Below is a small trained network, with its code and all its weights. Each question gives an input and a target symbol and asks what happens when units are switched off, that is, made to give their printed mean instead of their output.

import numpy as np


def w(rows, s, z=0):
    codes = np.array(rows[::2]) - 128.0
    scale = np.full(codes.shape[1], s)
    scale[-1] = z or s
    return codes * scale


def f(y):
    return y / 2 * (1 + np.tanh(0.7978845608 * (y + 0.044715 * y**3)))


def softmax(a):
    e = np.exp(a - a.max(-1, keepdims=True))
    return e / e.sum(-1, keepdims=True)


def log_softmax(a):
    a = a - a.max(-1, keepdims=True)
    return a - np.log(np.exp(a).sum(-1, keepdims=True))


def net(x, mask):
    ids = ['εζθξπφψ'.index(c) for c in x.split()]
    T = len(ids)
    res = E[ids] + P[:T]
    r = res
    for j in range(2):
        rows = slice(3 * j, 3 * j + 3)
        q, k, v = (r @ M[0][rows].T for M in (Q, K, V))
        z = softmax(np.where(np.tri(T) > 0, q @ k.T / 3**0.5, -1e9)) @ v
        o = O[0][rows]
        res = res + np.where(mask[j], z, o[:, -1]) @ o[:, :-1]
    y = f(res @ A[0][:, :-1].T + A[0][:, -1])
    res = res + np.where(mask[2:10], y, B[0][:, -1]) @ B[0][:, :-1]
    return log_softmax(res[-1] @ U[:, :-1].T + U[:, -1])


Q, K, V, O, A, B = {}, {}, {}, {}, {}, {}
E = w([
[107,58,86,133,91,137],'ε',
[108,77,87,139,119,140],'ζ',
[176,113,130,169,120,106],'θ',
[102,151,108,103,82,194],'ξ',
[88,151,87,136,88,153],'π',
[114,111,125,2,99,134],'φ',
[105,168,104,207,95,159],'ψ',
],0.016)
P = w([
[51,76,147,175,162,45],'0',
[183,141,169,52,27,128],'1',
[174,82,141,119,77,173],'2',
[187,111,128,111,100,172],'3',
[184,132,106,94,113,182],'4',
[192,126,81,104,130,158],'5',
[184,151,71,90,149,147],'6',
[179,148,44,103,160,132],'7',
[173,168,39,103,168,109],'8',
[166,162,13,84,196,85],'9',
[183,181,2,132,189,61],'10',
],0.01)
Q[0] = w([
[138,164,55,105,146,95],'h0',
[193,160,150,137,86,169],'h0',
[205,145,53,122,89,134],'h0',
[144,163,10,118,99,90],'h1',
[202,62,75,114,78,221],'h1',
[103,161,203,115,93,153],'h1',
],0.011)
K[0] = w([
[44,149,118,135,232,78],'h0',
[144,153,1,110,183,163],'h0',
[122,91,29,94,229,76],'h0',
[53,155,144,163,217,63],'h1',
[129,213,10,137,180,105],'h1',
[207,76,137,152,132,166],'h1',
],0.0099)
V[0] = w([
[172,145,90,254,156,115],'h0',
[31,21,65,130,111,85],'h0',
[169,85,213,85,178,54],'h0',
[169,131,61,86,114,186],'h1',
[220,44,143,118,129,48],'h1',
[179,52,123,3,67,156],'h1',
],0.0085)
O[0] = w([
[247,86,137,73,31,177,140],'h0',
[29,211,168,81,10,130,254],'h0',
[79,148,64,151,179,176,86],'h0',
[169,98,113,141,105,64,111],'h1',
[154,137,1,176,79,233,131],'h1',
[107,142,44,160,83,23,70],'h1',
],0.01,0.0049)
A[0] = w([
[86,121,132,180,208,53,81],'n0',
[22,46,101,67,94,106,121],'n1',
[246,135,39,127,181,98,3],'n2',
[137,101,242,97,253,207,74],'n3',
[142,80,142,70,128,135,68],'n4',
[87,181,52,159,174,77,38],'n5',
[50,180,122,162,110,248,81],'n6',
[154,46,168,67,115,86,48],'n7',
],0.0074,0.0033)
B[0] = w([
[83,97,167,124,44,152,144],'n0',
[219,178,138,162,131,128,249],'n1',
[104,191,218,156,254,155,172],'n2',
[99,191,68,242,122,136,238],'n3',
[119,104,149,138,91,157,157],'n4',
[127,92,163,112,204,202,186],'n5',
[136,32,61,112,123,84,254],'n6',
[88,104,181,180,45,161,163],'n7',
],0.0082,0.0046)
U = w([
[68,95,89,107,64,166,193],'ε',
[185,185,58,152,84,118,64],'ζ',
[250,101,37,97,189,252,255],'θ',
[162,241,178,166,178,214,61],'ξ',
[182,40,225,106,158,5,71],'π',
[47,142,22,188,240,82,116],'φ',
[171,87,252,73,143,185,13],'ψ',
],0.0046,0.0027)

Each question gives the input, a string of symbols that net reads in full, and the target symbol t.
The units are the heads (3 rows each of Q, K, V and O) and the neurons (one row each of A and B). Each row of codes is followed by its name. A weight is (code - 128) times the scale printed after its matrix; where a second scale follows, it is the last column's (O, A, B and U).
mask holds one flag per unit, heads first, then neurons. A switched-off unit (its flag False) gives its mean, the last column of its rows in O or B, instead of its output. The means were averaged over made-up inputs and are rounded, as every weight is.
A unit's drop is (log p(t) with every unit on - log p(t) with that unit switched off) / (log p(t) with every unit on - log p(t) with every unit switched off).
The circuit of an input: a set's keep is (log p(t) with only the set's units on - log p(t) with every unit switched off) / (log p(t) with every unit on - log p(t) with every unit switched off). Starting from all 10 units, units are removed one at a time, each time the one whose removal leaves the highest keep (on an exact tie, the one counted first), for as long as the keep stays at least 0.8.
units of the circuit, in order: the units of the circuit, biggest drop first
unit that matters most: the unit with the biggest drop
k most important neurons: the k neurons with the biggest drops, biggest first
heads that matter: for each layer, one digit per head in row order, 1 if its drop is at least 0.15 and else 0, layers parted by /
drop when u is switched off: that unit's drop, to one decimal
input θ θ ψ, target θ: heads that matter -> 11
input ε ζ ψ φ θ θ φ ζ ζ φ, target ζ: 2 most important neurons -> [n1, n2]
input ξ ε φ ζ φ ε ψ θ, target π: units of the circuit, in order -> [h1, n3]
input ψ θ θ ζ θ φ θ, target ξ: heads that matter -> 01
input ψ ψ φ ψ φ φ ξ ε, target ξ: unit that matters most -> h1
input θ ψ ξ ξ ψ φ φ ξ, target φ: heads that matter -> 10
input ψ θ π θ ψ θ θ, target ξ: 3 most important neurons -> [n3, n6, n2]
input ψ θ ζ ψ φ, target ξ: 3 most important neurons -> [n3, n6, n1]
input π θ ζ ψ ψ ξ, target ψ: units of the circuit, in order -> [h1, h0]
input ε φ φ θ ξ φ, target ζ: heads that matter -> 01
input ψ φ ε, target φ: 2 most important neurons -> [n3, n6]
input π ψ θ ε ε, target ψ: heads that matter -> 11
input ξ θ φ ψ θ ε ψ φ ψ φ, target π: drop when h1 is switched off -> 0.9
input ψ θ ψ ζ, target ξ: drop when n3 is switched off -> 1.2
input θ θ ζ θ ψ ξ ξ θ ψ, target θ: drop when h1 is switched off -> 0.3
input φ φ φ, target φ: drop when h0 is switched off -> 0.8
input φ θ θ ψ θ π φ ξ ξ φ θ, target φ: units of the circuit, in order -> [h0]
input ψ ζ θ φ θ φ, target ξ: units of the circuit, in order -> [h1, n3]
input ξ ξ ξ ζ, target π: units of the circuit, in order -> [h1, h0]
input θ θ θ, target θ: units of the circuit, in order -> [h1, h0]
input ξ θ φ ψ ψ θ, target π: heads that matter -> 01
